X =
[[ 17  -1  -3  34  32   0 -31 -47]
 [  0  -1   5   0   6  -2   2 -16]
 [ 14   0  -3  23  23  -2 -26 -37]
 [ 11   1  -1  23  19  -6 -20 -31]
 [ 14  -1  -3  28  23  -1 -26 -37]
 [  0  -1   5   0   1  -2   2 -11]
 [ 14   0  -3  28  23  -2 -26 -37]
 [  9   1   2  17  15  -6 -14 -26]
 [ 17  -1  -3  34  32   1 -31 -47]
 [  6   0   3   5  10  -5  -9 -21]
 [  6   1   2  11  15  -6 -14 -26]
 [  9   1  -1  17  19  -6 -14 -31]]
Rows and columns are counted from 1.
row 1 col 1	17
row 4 col 7	-20
row 1 col 5	32
row 11 col 4	11
row 10 col 3	3
row 7 col 5	23
row 6 col 2	-1
row 7 col 1	14
row 4 col 8	-31
row 2 col 3	5
row 11 col 3	2
row 9 col 5	32
row 3 col 1	14
row 2 col 5	6
row 7 col 7	-26
row 8 col 2	1
row 10 col 7	-9
row 7 col 4	28
row 3 col 5	23
row 9 col 3	-3
row 11 col 5	15
row 10 col 4	5
row 10 col 1	6
row 6 col 4	0
row 5 col 5	23
row 3 col 3	-3
row 7 col 3	-3
row 12 col 3	-1
row 2 col 1	0
row 4 col 6	-6
row 12 col 7	-14
row 7 col 2	0
row 3 col 8	-37
row 11 col 2	1

x =
57,65,48,69,39,66,83
56,57,48,76,33,57,75
43,53,48,84,39,46,69
56,69,67,73,53,48,80
65,68,52,48,55,87,70
54,69,46,53,52,73,81
71,55,58,54,64,74,77
52,46,34,75,20,55,67
64,82,69,38,72,89,47
Indices start at 1.
row 1 col 1 => 57
row 8 col 5 => 20
row 1 col 5 => 39
row 6 col 1 => 54
row 5 col 3 => 52
row 6 col 3 => 46
row 1 col 7 => 83
row 9 col 5 => 72
row 4 col 4 => 73
row 5 col 6 => 87
row 8 col 3 => 34
row 7 col 6 => 74
row 7 col 4 => 54
row 2 col 2 => 57
row 6 col 5 => 52
row 6 col 2 => 69
row 4 col 7 => 80
row 7 col 1 => 71
row 3 col 5 => 39
row 7 col 5 => 64

B = [[-8.552, 7.422, 3.011, -1.460, -1.099], [-26.500, -5.380, 9.846, 22.236, -15.254], [1.548, 0.708, 0.600, -0.465, -0.719], [10.773, -1.005, -10.873, -10.788, 0.672], [11.425, 15.364, 10.292, 4.194, 18.011], [24.674, 6.968, -17.684, -3.579, -10.560], [4.704, 14.850, -13.337, 8.470, 0.895], [-18.784, 5.552, 15.876, -7.783, -13.343], [-2.049, 2.943, 5.755, 0.326, -25.093], [1.826, 0.416, 1.751, 1.293, 0.351]]
Rows and columns are counted from 1.
row 1 col 1: -8.552
row 4 col 2: -1.005
row 5 col 5: 18.011
row 6 col 5: -10.560
row 9 col 3: 5.755
row 5 col 1: 11.425
row 2 col 4: 22.236
row 1 col 3: 3.011
row 2 col 1: -26.500
row 6 col 3: -17.684
row 4 col 5: 0.672
row 7 col 1: 4.704
row 5 col 2: 15.364
row 3 col 1: 1.548
row 1 col 5: -1.099
row 9 col 1: -2.049
row 2 col 3: 9.846
row 8 col 3: 15.876
row 10 col 2: 0.416
row 6 col 2: 6.968
row 5 col 3: 10.292
row 10 col 4: 1.293
row 2 col 5: -15.254
row 7 col 5: 0.895
row 10 col 1: 1.826
row 9 col 2: 2.943
row 7 col 2: 14.850
row 2 col 2: -5.380
row 7 col 4: 8.470
row 4 col 1: 10.773
row 1 col 2: 7.422

W =
[[ 0.235 -0.132 -0.250  0.002  0.137]
 [ 0.088  0.027 -0.197 -0.071  0.096]
 [ 0.075 -0.017  0.004  0.132 -0.112]
 [ 0.000 -0.121 -0.082 -0.018 -0.057]
 [ 0.031 -0.131 -0.046 -0.061 -0.113]
 [-0.107 -0.138 -0.163 -0.051 -0.160]
 [-0.077 -0.159 -0.130 -0.018 -0.131]
 [-0.155 -0.131 -0.102 -0.041 -0.061]]
Rows and columns are counted from 1.
row 1 col 1: 0.235
row 5 col 1: 0.031
row 4 col 3: -0.082
row 2 col 1: 0.088
row 7 col 1: -0.077
row 2 col 4: -0.071
row 2 col 2: 0.027
row 6 col 4: -0.051
row 3 col 5: -0.112
row 1 col 2: -0.132
row 2 col 5: 0.096
row 5 col 3: -0.046
row 6 col 1: -0.107
row 3 col 2: -0.017
row 1 col 3: -0.250
row 5 col 5: -0.113
row 8 col 1: -0.155
row 8 col 3: -0.102
row 8 col 2: -0.131
row 7 col 3: -0.130
row 4 col 1: 0.000
row 8 col 4: -0.041
row 4 col 5: -0.057
row 3 col 3: 0.004
row 6 col 3: -0.163

data =
[[6981 5879 5708 4335 4614 4199 4012]
 [5593 5924 5443 4578 5026 4956 4534]
 [9625 7760 7799 5394 4361 4066 3861]
 [6224 7246 5609 4423 5062 5444 4089]
 [3570 4435 5057 6747 7729 8789 8895]
 [7727 4078 4189 4074 4715 4334 6399]
 [3146 2090 6268 6372 8277 7603 7133]
 [2901 2090 4626 4791 7600 8327 7702]
 [9004 6275 5951 5635 4449 4174 5253]
 [4221 6050 6320 6069 5263 4457 5741]]
Indices start at 1.
row 1 col 1	6981
row 1 col 2	5879
row 8 col 6	8327
row 2 col 4	4578
row 1 col 4	4335
row 5 col 7	8895
row 10 col 3	6320
row 7 col 5	8277
row 10 col 7	5741
row 9 col 7	5253
row 2 col 7	4534
row 5 col 5	7729
row 4 col 5	5062
row 1 col 3	5708
row 2 col 2	5924
row 2 col 3	5443
row 7 col 3	6268
row 9 col 4	5635
row 6 col 4	4074
row 7 col 1	3146
row 8 col 7	7702
row 10 col 6	4457
row 7 col 2	2090
row 3 col 2	7760
row 5 col 2	4435
row 9 col 1	9004
row 9 col 5	4449
